Below is a small trained network, with its code and all its weights. Each question gives an input and a class and asks what happens when units are switched off, that is, made to give their printed mean instead of their output.

import numpy as np


def w(rows, s, z=0):
    codes = np.array(rows[::2]) - 128.0
    scale = np.full(codes.shape[1], s)
    scale[-1] = z or s
    return codes * scale


def f(y):
    return np.maximum(y, 0)


def log_softmax(a):
    a = a - a.max(-1, keepdims=True)
    return a - np.log(np.exp(a).sum(-1, keepdims=True))


def net(x, mask):
    res = np.array(x, float).reshape(1, 4) / 4 @ E
    y = f(res @ A[0][:, :-1].T + A[0][:, -1])
    res = res + np.where(mask, y, B[0][:, -1]) @ B[0][:, :-1]
    return log_softmax(res[-1] @ U[:, :-1].T + U[:, -1])


A, B = {}, {}
E = w([
[44,167,103,239,126],'x0',
[90,187,255,117,84],'x1',
[42,176,83,54,184],'x2',
[34,42,125,103,97],'x3',
],0.0085)
A[0] = w([
[159,102,111,81,137,76],'n1',
[103,156,28,76,183,83],'n2',
[85,104,169,115,84,133],'n3',
[218,194,77,159,135,214],'n4',
[164,92,92,160,91,118],'n5',
[119,131,57,210,81,108],'n6',
[157,96,104,157,99,114],'n7',
[179,150,69,150,172,174],'n8',
[168,62,115,176,114,105],'n9',
[101,38,96,136,148,137],'n10',
[188,145,91,160,222,143],'n11',
[170,204,155,156,132,178],'n12',
[179,93,142,208,89,96],'n13',
[69,185,132,161,77,91],'n14',
[108,125,72,194,158,121],'n15',
[73,128,88,214,150,91],'n16',
[106,205,86,87,158,136],'n17',
[170,94,106,78,143,144],'n18',
[175,92,80,77,125,157],'n19',
[85,96,165,119,92,158],'n20',
[155,108,146,82,87,137],'n21',
[112,131,62,184,145,143],'n22',
[163,88,111,93,148,153],'n23',
[94,2,58,139,112,148],'n24',
[55,165,113,77,185,88],'n25',
[80,184,61,69,174,71],'n26',
[83,170,163,180,96,142],'n27',
[108,141,43,94,186,119],'n28',
[106,145,30,90,181,111],'n29',
[76,190,152,181,62,115],'n30',
[154,195,178,137,144,133],'n31',
[143,129,207,63,130,117],'n32',
[140,133,193,60,125,125],'n33',
[156,115,170,91,119,87],'n34',
[80,167,170,92,171,115],'n35',
[92,220,208,118,50,75],'n36',
[89,148,179,129,79,116],'n37',
[177,187,119,144,166,252],'n38',
],0.0092,0.0023)
B[0] = w([
[147,184,66,173,106,173],'n1',
[165,51,155,174,71,220],'n2',
[68,89,158,51,124,179],'n3',
[61,133,165,54,166,212],'n4',
[199,62,192,103,72,180],'n5',
[175,168,76,129,64,203],'n6',
[220,73,185,153,90,170],'n7',
[70,144,137,25,112,195],'n8',
[194,43,171,163,54,191],'n9',
[21,144,147,12,164,210],'n10',
[23,141,179,13,147,196],'n11',
[76,124,166,88,124,190],'n12',
[177,63,158,165,103,199],'n13',
[168,139,70,136,77,189],'n14',
[119,171,70,137,37,198],'n15',
[145,152,90,154,71,212],'n16',
[176,108,175,125,126,189],'n17',
[116,185,71,165,77,195],'n18',
[94,190,62,112,45,206],'n19',
[70,121,169,60,173,182],'n20',
[157,176,82,141,73,178],'n21',
[109,171,84,110,53,198],'n22',
[128,188,65,129,88,188],'n23',
[49,137,180,3,146,254],'n24',
[180,92,150,172,100,203],'n25',
[219,56,160,174,107,209],'n26',
[169,156,80,92,55,195],'n27',
[203,105,191,99,84,212],'n28',
[176,85,154,108,60,219],'n29',
[162,128,78,123,25,202],'n30',
[76,96,173,33,135,179],'n31',
[157,168,45,106,45,189],'n32',
[140,181,65,136,39,187],'n33',
[141,147,93,151,93,167],'n34',
[200,46,177,172,66,179],'n35',
[131,119,119,39,30,212],'n36',
[134,136,131,67,95,181],'n37',
[55,130,155,85,150,193],'n38',
],0.0061,0.008)
U = w([
[128,131,130,116,93,167],'0',
[216,70,189,166,95,114],'1',
[151,194,11,150,86,98],'2',
[44,131,189,101,123,114],'3',
[111,149,128,147,128,209],'4',
[139,140,113,227,167,13],'5',
[136,134,108,184,205,3],'6',
[153,124,107,220,202,43],'7',
],0.013,0.0055)

Each question gives the input, the list of numbers given to net, and the class t.
The units are the neurons (one row each of A and B). Each row of codes is followed by its name. A weight is (code - 128) times the scale printed after its matrix; where a second scale follows, it is the last column's (A, B and U).
mask holds one flag per neuron, in row order. A switched-off neuron (its flag False) gives its mean, the last column of its row in B, instead of its output. The means were averaged over made-up inputs and are rounded, as every weight is.
A unit's drop is (log p(t) with every unit on - log p(t) with that unit switched off) / (log p(t) with every unit on - log p(t) with every unit switched off).
The circuit of an input: a set's keep is (log p(t) with only the set's units on - log p(t) with every unit switched off) / (log p(t) with every unit on - log p(t) with every unit switched off). Starting from the 12 units with the biggest drops (on a tie, the unit counted first), units are removed one at a time, each time the one whose removal leaves the highest keep (on an exact tie, the one counted first), for as long as the keep stays at least 0.8.
units of the circuit, in order: the units of the circuit, biggest drop first
top k neurons: the k neurons with the biggest drops, biggest first
drop when u is switched off: that unit's drop, to one decimal
input [-4,-5,-5,6], class 3: top neuron	n24
input [-5,-4,3,2], class 2: units of the circuit, in order	n19, n18
input [-7,6,3,-5], class 2: units of the circuit, in order	n32, n33
input [-1,-3,-4,6], class 3: units of the circuit, in order	n24, n10
input [5,4,-3,-6], class 3: units of the circuit, in order	n31, n12
input [-6,5,1,0], class 2: units of the circuit, in order	n32, n33, n24
input [-7,1,7,1], class 1: top 2 neurons	n26, n35
input [2,-5,2,-7], class 3: units of the circuit, in order	n11, n4
input [-6,-7,6,-6], class 0: top 2 neurons	n11, n8
input [1,-6,6,-8], class 3: top 2 neurons	n11, n4
input [-8,-7,-4,-5], class 2: top 4 neurons	n19, n18, n23, n1
input [-3,-6,7,-4], class 1: top 4 neurons	n26, n2, n28, n29
input [6,-8,-4,5], class 0: top 3 neurons	n24, n10, n5
input [1,-4,8,-6], class 1: top neuron	n26
input [-5,7,3,7], class 0: top 3 neurons	n32, n33, n24
input [6,-5,-4,7], class 3: top 3 neurons	n24, n10, n32
input [2,-8,5,6], class 0: top 2 neurons	n24, n10
input [-8,6,-3,6], class 2: top 2 neurons	n32, n33
input [5,-7,6,-3], class 0: top 2 neurons	n11, n8
input [4,-4,-2,7], class 3: units of the circuit, in order	n24
input [-2,7,8,0], class 1: drop when n35 is switched off	0.2
input [3,1,-5,-8], class 3: drop when n22 is switched off	0.0
input [-7,-2,-1,-7], class 2: drop when n19 is switched off	0.3
input [1,-7,1,0], class 0: drop when n24 is switched off	0.1
